Here is a tiny trained network, its code and every weight. The questions are about switching its units off for an input and a class, where a switched-off unit gives its printed mean instead of its output.

import numpy as np


def w(rows, s, z=0):
    codes = np.array(rows[::2]) - 128.0
    scale = np.full(codes.shape[1], s)
    scale[-1] = z or s
    return codes * scale


def f(y):
    return y / 2 * (1 + np.tanh(0.7978845608 * (y + 0.044715 * y**3)))


def log_softmax(a):
    a = a - a.max(-1, keepdims=True)
    return a - np.log(np.exp(a).sum(-1, keepdims=True))


def net(x, mask):
    res = np.array(x, float).reshape(1, 8) / 4 @ E
    y = f(res @ A[0][:, :-1].T + A[0][:, -1])
    res = res + np.where(mask, y, B[0][:, -1]) @ B[0][:, :-1]
    return log_softmax(res[-1] @ U[:, :-1].T + U[:, -1])


A, B = {}, {}
E = w([
[116,136,131,147,141,126,134,115],'x0',
[139,131,109,124,136,133,116,133],'x1',
[116,145,124,154,157,126,130,112],'x2',
[60,105,112,88,192,117,177,203],'x3',
[133,121,116,131,134,140,119,134],'x4',
[138,108,104,133,128,146,118,140],'x5',
[175,157,138,197,114,99,101,252],'x6',
[124,207,104,121,102,214,220,159],'x7',
],0.012)
A[0] = w([
[106,143,86,103,118,153,171,110,76],'N1',
[91,169,96,88,128,189,190,139,166],'N2',
[140,200,116,146,84,205,175,150,227],'N3',
[156,123,137,171,143,77,89,189,254],'N4',
[171,102,126,96,123,179,136,7,120],'N5',
[100,101,104,89,150,139,177,106,113],'N6',
[93,83,128,105,180,107,112,127,204],'N7',
[94,112,120,67,159,133,151,107,108],'N8',
],0.011,0.0043)
B[0] = w([
[138,150,48,179,108,79,85,129,165],'N1',
[147,122,1,155,70,92,159,79,223],'N2',
[168,205,152,183,86,148,187,138,253],'N3',
[194,84,106,119,165,85,173,61,228],'N4',
[128,78,132,43,181,202,228,123,231],'N5',
[112,131,64,95,82,94,60,109,170],'N6',
[106,79,153,71,171,174,66,173,185],'N7',
[78,113,78,135,113,109,51,96,171],'N8',
],0.0094,0.013)
U = w([
[131,53,169,75,223,149,176,164,237],'0',
[155,97,62,184,45,41,51,48,165],'1',
[104,152,79,110,132,171,254,181,173],'2',
[174,195,187,187,71,170,136,165,2],'3',
[25,78,125,88,149,132,13,172,27],'4',
],0.0081,0.0044)

Each question gives the input, the list of numbers given to net, and the class t.
The units are the neurons (one row each of A and B). Each row of codes is followed by its name. A weight is (code - 128) times the scale printed after its matrix; where a second scale follows, it is the last column's (A, B and U).
mask holds one flag per neuron, in row order. A switched-off neuron (its flag False) gives its mean, the last column of its row in B, instead of its output. The means were averaged over made-up inputs and are rounded, as every weight is.
A unit's drop is (log p(t) with every unit on - log p(t) with that unit switched off) / (log p(t) with every unit on - log p(t) with every unit switched off).
The circuit of an input: a set's keep is (log p(t) with only the set's units on - log p(t) with every unit switched off) / (log p(t) with every unit on - log p(t) with every unit switched off). Starting from all 8 units, units are removed one at a time, each time the one whose removal leaves the highest keep (on an exact tie, the one counted first), for as long as the keep stays at least 0.8.
units of the circuit, in order: the units of the circuit, biggest drop first
most important unit: the unit with the biggest drop
top k neurons: the k neurons with the biggest drops, biggest first
drop of u: that unit's drop, to one decimal
input [-3,8,8,-7,8,7,3,2], class 3: most important unit => N2
input [-3,-1,-2,4,2,8,0,-4], class 4: units of the circuit, in order => [N3, N7]
input [3,8,8,-3,6,-2,7,2], class 3: units of the circuit, in order => [N2, N3]
input [-6,-6,0,-2,-8,5,3,4], class 3: units of the circuit, in order => [N5, N3]
input [8,0,-8,-6,5,-6,1,4], class 3: top 3 neurons => [N3, N4, N2]
input [-1,4,4,-1,0,4,2,1], class 3: units of the circuit, in order => [N5, N2, N8]
input [5,1,1,1,-4,-6,0,-8], class 4: top 3 neurons => [N5, N7, N3]
input [-8,6,7,4,-3,-4,-1,0], class 4: units of the circuit, in order => [N3, N4, N5]
input [-3,1,8,4,2,-1,-1,6], class 1: units of the circuit, in order => [N5, N2]
input [0,-1,-1,1,7,-7,-1,6], class 1: top 3 neurons => [N5, N2, N1]
input [-8,-7,-2,-2,-8,-8,3,8], class 3: units of the circuit, in order => [N3, N5]
input [-6,-7,7,4,-5,-1,1,-8], class 0: top 2 neurons => [N4, N6]
input [-1,0,8,0,6,-6,2,5], class 3: top 3 neurons => [N5, N3, N4]
input [4,-7,8,-2,1,-1,-7,-2], class 0: units of the circuit, in order => [N5]
input [-4,4,1,-4,-2,5,3,1], class 3: top 2 neurons => [N2, N5]
input [4,-8,-7,-7,-3,-7,-1,1], class 2: top 2 neurons => [N5, N7]
input [5,0,6,2,-6,8,2,-6], class 0: drop of N2 => 0.3
input [-8,-3,4,2,1,5,-2,-3], class 4: drop of N5 => 0.2
input [4,-3,-6,1,-6,-1,-7,3], class 1: drop of N6 => 0.5
input [-3,-5,-4,6,-1,-1,-3,-1], class 4: most important unit => N7
